Below are the code and all the weights of a small trained network. Each question names an input and a class and asks about switching units off, where a switched-off unit gives its printed mean instead of its output.

import numpy as np


def w(rows, s, z=0):
    codes = np.array(rows[::2]) - 128.0
    scale = np.full(codes.shape[1], s)
    scale[-1] = z or s
    return codes * scale


def f(y):
    return np.maximum(y, 0)


def log_softmax(a):
    a = a - a.max(-1, keepdims=True)
    return a - np.log(np.exp(a).sum(-1, keepdims=True))


def net(x, mask):
    res = np.array(x, float).reshape(1, 8) / 4 @ E
    y = f(res @ A[0][:, :-1].T + A[0][:, -1])
    res = res + np.where(mask, y, B[0][:, -1]) @ B[0][:, :-1]
    return log_softmax(res[-1] @ U[:, :-1].T + U[:, -1])


A, B = {}, {}
E = w([
[142,130,233,148,118,66,71],'x0',
[130,131,130,129,134,133,128],'x1',
[129,131,128,128,127,130,127],'x2',
[65,248,114,110,104,122,118],'x3',
[128,125,125,128,129,127,126],'x4',
[133,129,127,125,129,128,129],'x5',
[128,129,129,130,130,129,130],'x6',
[145,131,152,89,168,33,194],'x7',
],0.016)
A[0] = w([
[138,91,18,154,130,242,137,196],'neuron 0',
[73,228,180,85,134,54,135,123],'neuron 1',
[157,12,113,182,138,189,120,249],'neuron 2',
[128,130,70,34,176,127,247,201],'neuron 3',
[110,140,113,234,82,181,2,255],'neuron 4',
[48,246,62,98,94,162,130,196],'neuron 5',
],0.0077,0.0064)
B[0] = w([
[172,205,13,221,67,134,142,236],'neuron 0',
[145,251,121,170,76,55,104,205],'neuron 1',
[251,148,140,227,69,119,144,242],'neuron 2',
[97,70,48,119,141,88,241,215],'neuron 3',
[111,122,197,94,77,216,1,250],'neuron 4',
[50,157,59,52,193,172,112,235],'neuron 5',
],0.0079,0.016)
U = w([
[184,244,94,210,68,90,135,189],'0',
[78,143,59,82,152,231,105,78],'1',
[182,37,246,153,104,178,66,145],'2',
[67,156,218,52,112,167,35,5],'3',
[158,3,87,138,140,96,243,142],'4',
[56,139,88,32,207,103,203,62],'5',
[200,25,237,117,211,3,131,244],'6',
],0.007,0.0027)

Each question gives the input, the list of numbers given to net, and the class t.
The units are the neurons (one row each of A and B). Each row of codes is followed by its name. A weight is (code - 128) times the scale printed after its matrix; where a second scale follows, it is the last column's (A, B and U).
mask holds one flag per neuron, in row order. A switched-off neuron (its flag False) gives its mean, the last column of its row in B, instead of its output. The means were averaged over made-up inputs and are rounded, as every weight is.
A unit's drop is (log p(t) with every unit on - log p(t) with that unit switched off) / (log p(t) with every unit on - log p(t) with every unit switched off).
The circuit of an input: a set's keep is (log p(t) with only the set's units on - log p(t) with every unit switched off) / (log p(t) with every unit on - log p(t) with every unit switched off). Starting from all 6 units, units are removed one at a time, each time the one whose removal leaves the highest keep (on an exact tie, the one counted first), for as long as the keep stays at least 0.8.
units of the circuit, in order: the units of the circuit, biggest drop first
unit that matters most: the unit with the biggest drop
top k neurons: the k neurons with the biggest drops, biggest first
drop of u: that unit's drop, to one decimal
input [6,4,-4,0,5,6,0,-3], class 2: unit that matters most : neuron 5
input [-4,-6,6,-8,-2,0,0,-1], class 0: top 2 neurons : neuron 0; neuron 2
input [0,7,-3,-2,-8,-8,-8,3], class 4: units of the circuit, in order : neuron 4; neuron 1
input [6,8,-1,-1,6,8,-6,5], class 6: top 2 neurons : neuron 0; neuron 2
input [3,6,6,0,-7,1,2,-5], class 2: top 2 neurons : neuron 5; neuron 1
input [0,6,-7,0,0,2,-5,1], class 4: top 4 neurons : neuron 4; neuron 0; neuron 1; neuron 5
input [0,0,-6,8,-2,-1,6,6], class 5: top 4 neurons : neuron 5; neuron 2; neuron 0; neuron 3
input [8,2,8,-1,-6,1,-5,5], class 6: top 3 neurons : neuron 0; neuron 2; neuron 4
input [-7,-5,6,-1,-3,-1,7,1], class 4: top 3 neurons : neuron 3; neuron 1; neuron 4
input [-3,0,5,1,0,8,2,8], class 5: top 2 neurons : neuron 2; neuron 0
input [3,2,5,-1,8,5,-4,6], class 6: top 3 neurons : neuron 0; neuron 5; neuron 2
input [2,-7,7,0,-1,-8,-7,6], class 6: top 2 neurons : neuron 0; neuron 5
input [1,-3,5,-2,-3,-6,4,-5], class 2: top 2 neurons : neuron 4; neuron 1
input [2,-3,8,6,6,-7,-5,-8], class 3: units of the circuit, in order : neuron 4
input [3,-3,-1,1,-6,0,-7,-2], class 3: top 2 neurons : neuron 2; neuron 0
input [-6,-3,-4,-4,5,-1,-3,-6], class 0: drop of neuron 0 : 0.2
input [-6,8,-5,0,5,2,6,1], class 4: drop of neuron 1 : 0.3
input [-8,0,5,-8,4,7,-1,0], class 0: drop of neuron 3 : -0.2
